Below is a small trained network, with its code and all its weights. Each question gives an input and a target symbol and asks what happens when units are switched off, that is, made to give their printed mean instead of their output.

import numpy as np


def w(rows, s, z=0):
    codes = np.array(rows[::2]) - 128.0
    scale = np.full(codes.shape[1], s)
    scale[-1] = z or s
    return codes * scale


def f(y):
    return np.maximum(y, 0)


def softmax(a):
    e = np.exp(a - a.max(-1, keepdims=True))
    return e / e.sum(-1, keepdims=True)


def log_softmax(a):
    a = a - a.max(-1, keepdims=True)
    return a - np.log(np.exp(a).sum(-1, keepdims=True))


def net(x, mask):
    ids = ['ΔΣβεζθπφψω'.index(c) for c in x.split()]
    T = len(ids)
    res = E[ids] + P[:T]
    u = 0
    for l in range(2):
        q, k, v = (res @ M[l].T for M in (Q, K, V))
        z = softmax(np.where(np.tri(T) > 0, q @ k.T / 2**0.5, -1e9)) @ v
        res = res + np.where(mask[u], z, O[l][:, -1]) @ O[l][:, :-1]
        u += 1
        y = f(res @ A[l][:, :-1].T + A[l][:, -1])
        res = res + np.where(mask[u : u + 12], y, B[l][:, -1]) @ B[l][:, :-1]
        u += 12
    return log_softmax(res[-1] @ U[:, :-1].T + U[:, -1])


Q, K, V, O, A, B = {}, {}, {}, {}, {}, {}
E = w([
[57,107,58,32],'Δ',
[174,171,191,71],'Σ',
[67,164,78,161],'β',
[151,238,112,132],'ε',
[108,222,125,130],'ζ',
[54,194,182,245],'θ',
[92,2,126,143],'π',
[201,252,92,127],'φ',
[108,220,121,132],'ψ',
[142,125,139,95],'ω',
],0.0097)
P = w([
[2,151,183,75],'0',
[93,79,119,139],'1',
[106,94,124,134],'2',
[121,99,121,135],'3',
[140,96,116,144],'4',
[154,100,111,146],'5',
[163,103,111,149],'6',
[178,111,110,143],'7',
[188,118,108,148],'8',
[195,118,103,148],'9',
],0.0078)
Q[0] = w([
[160,240,4,97],'L0H1',
[107,149,70,244],'L0H1',
],0.016)
K[0] = w([
[34,140,218,28],'L0H1',
[3,145,156,189],'L0H1',
],0.016)
V[0] = w([
[67,252,169,171],'L0H1',
[113,179,139,128],'L0H1',
],0.0043)
O[0] = w([
[191,90,253,68,253],'L0H1',
[152,120,157,107,169],'L0H1',
],0.0034,0.0024)
A[0] = w([
[141,202,148,25,20],'L0N1',
[159,39,117,164,43],'L0N2',
[140,116,102,141,39],'L0N3',
[51,237,120,190,142],'L0N4',
[44,57,200,224,47],'L0N5',
[187,236,192,131,156],'L0N6',
[85,216,2,110,139],'L0N7',
[15,40,68,64,1],'L0N8',
[232,166,88,133,131],'L0N9',
[116,239,83,231,173],'L0N10',
[101,190,190,89,29],'L0N11',
[246,170,168,250,154],'L0N12',
],0.0071,0.003)
B[0] = w([
[140,57,82,126,155],'L0N1',
[93,166,170,87,144],'L0N2',
[130,125,133,121,128],'L0N3',
[99,202,106,126,230],'L0N4',
[134,189,130,243,195],'L0N5',
[154,82,53,151,251],'L0N6',
[189,183,121,113,214],'L0N7',
[195,119,249,36,202],'L0N8',
[107,211,165,155,194],'L0N9',
[180,202,65,129,252],'L0N10',
[79,91,68,90,145],'L0N11',
[33,60,172,93,245],'L0N12',
],0.016,0.0034)
Q[1] = w([
[110,87,166,251],'L1H1',
[185,60,235,113],'L1H1',
],0.021)
K[1] = w([
[124,143,180,243],'L1H1',
[250,77,145,164],'L1H1',
],0.023)
V[1] = w([
[57,133,233,72],'L1H1',
[115,10,73,131],'L1H1',
],0.012)
O[1] = w([
[65,83,12,168,202],'L1H1',
[24,255,185,82,6],'L1H1',
],0.0067,0.011)
A[1] = w([
[163,170,66,125,153],'L1N1',
[130,146,109,182,22],'L1N2',
[95,61,118,88,96],'L1N3',
[86,199,96,204,45],'L1N4',
[132,135,172,23,58],'L1N5',
[78,197,150,184,131],'L1N6',
[117,77,99,150,103],'L1N7',
[117,157,157,66,199],'L1N8',
[58,74,245,111,140],'L1N9',
[138,87,178,35,52],'L1N10',
[141,181,151,107,2],'L1N11',
[40,144,162,119,105],'L1N12',
],0.012,0.0072)
B[1] = w([
[86,106,193,194,249],'L1N1',
[47,168,95,73,165],'L1N2',
[192,180,138,178,181],'L1N3',
[252,127,87,35,190],'L1N4',
[114,5,170,215,151],'L1N5',
[107,105,49,217,168],'L1N6',
[88,143,158,62,222],'L1N7',
[98,230,102,48,169],'L1N8',
[231,51,129,140,140],'L1N9',
[15,104,106,174,146],'L1N10',
[115,32,226,20,143],'L1N11',
[218,149,210,183,138],'L1N12',
],0.018,0.011)
U = w([
[114,107,133,49,68],'Δ',
[191,179,200,96,136],'Σ',
[26,83,132,201,194],'β',
[106,174,200,109,238],'ε',
[88,220,173,152,250],'ζ',
[213,2,184,92,31],'θ',
[151,160,214,200,65],'π',
[128,109,221,77,91],'φ',
[102,209,178,151,204],'ψ',
[161,144,107,168,181],'ω',
],0.0061,0.0013)

Each question gives the input, a string of symbols that net reads in full, and the target symbol t.
The units are the heads (2 rows each of Q, K, V and O) and the neurons (one row each of A and B). Each row of codes is followed by its name. A weight is (code - 128) times the scale printed after its matrix; where a second scale follows, it is the last column's (O, A, B and U).
mask holds one flag per unit, layer by layer, with each layer's heads first. A switched-off unit (its flag False) gives its mean, the last column of its rows in O or B, instead of its output. The means were averaged over made-up inputs and are rounded, as every weight is.
A unit's drop is (log p(t) with every unit on - log p(t) with that unit switched off) / (log p(t) with every unit on - log p(t) with every unit switched off).
The circuit of an input: a set's keep is (log p(t) with only the set's units on - log p(t) with every unit switched off) / (log p(t) with every unit on - log p(t) with every unit switched off). Starting from the 12 units with the biggest drops (on a tie, the unit counted first), units are removed one at a time, each time the one whose removal leaves the highest keep (on an exact tie, the one counted first), for as long as the keep stays at least 0.8.
circuit, biggest first: the units of the circuit, biggest drop first
most important unit: the unit with the biggest drop
k most important neurons: the k neurons with the biggest drops, biggest first
top k neurons in layer l: the k neurons of layer l with the biggest drops, biggest first
input Σ Δ β ζ Δ ε, target Σ: most important unit	L1N4
input Σ φ ζ, target Σ: top 3 neurons in layer 1	L1N4; L1N8; L1N12
input ω φ β, target ω: 2 most important neurons	L1N4; L1N6
input π ω θ β Δ ζ ψ, target π: top 3 neurons in layer 0	L0N8; L0N4; L0N5
input Σ ζ Δ ε φ, target Σ: circuit, biggest first	L1N4; L1H1; L0N9
input θ φ ω φ ε Σ Δ β φ, target θ: 2 most important neurons	L0N6; L0N8
input θ ω ζ Δ π π π ζ, target θ: 4 most important neurons	L0N8; L0N4; L0N6; L0N5
input φ Δ φ, target φ: top 3 neurons in layer 0	L0N11; L0N6; L0N1
input Δ ζ φ, target Δ: circuit, biggest first	L1N4; L1H1; L0N8; L1N7
input θ ω φ π φ, target θ: top 4 neurons in layer 0	L0N9; L0N8; L0N4; L0N6
input Δ Δ ω, target β: circuit, biggest first	L0N8; L1H1
input π Δ ζ φ θ Δ φ, target π: 3 most important neurons	L0N8; L0N4; L0N5
input θ Δ ψ Δ ε ω π θ Δ β, target θ: circuit, biggest first	L0N8; L1H1; L0N4; L0N5
input Δ ζ Σ ζ φ Σ Σ θ π φ, target Δ: 3 most important neurons	L1N4; L0N8; L0N5
input φ π Δ π Δ Σ ψ ζ, target φ: 3 most important neurons	L1N11; L0N11; L0N6
input β θ ζ θ Δ ψ, target β: circuit, biggest first	L1H1; L0N8; L1N1
input Δ φ Δ ω Δ θ θ π β ψ, target Δ: top 2 neurons in layer 0	L0N5; L0N8
input β ε Δ Δ, target β: circuit, biggest first	L1N10; L0N8
input ω φ θ ζ ζ ω Σ β, target ω: 3 most important neurons	L1N4; L0N5; L1N6
input φ β β ω θ Δ, target β: 3 most important neurons	L1N10; L1N4; L1N5
input π φ Δ φ β ζ, target π: 3 most important neurons	L0N4; L0N8; L1N1
input θ ε ζ ε, target θ: most important unit	L0N4
input ω Δ φ π Σ β φ ψ, target ω: most important unit	L1N4
input ω Δ π ζ ω ω ψ β ψ φ, target ω: circuit, biggest first	L1N4; L0N9; L1H1; L1N6
input β Σ β θ ζ, target β: 2 most important neurons	L1N4; L0N8
input π ω ω β Σ ε, target π: 2 most important neurons	L1N1; L0N10
input β π θ θ φ, target β: top neuron in layer 1	L1N4
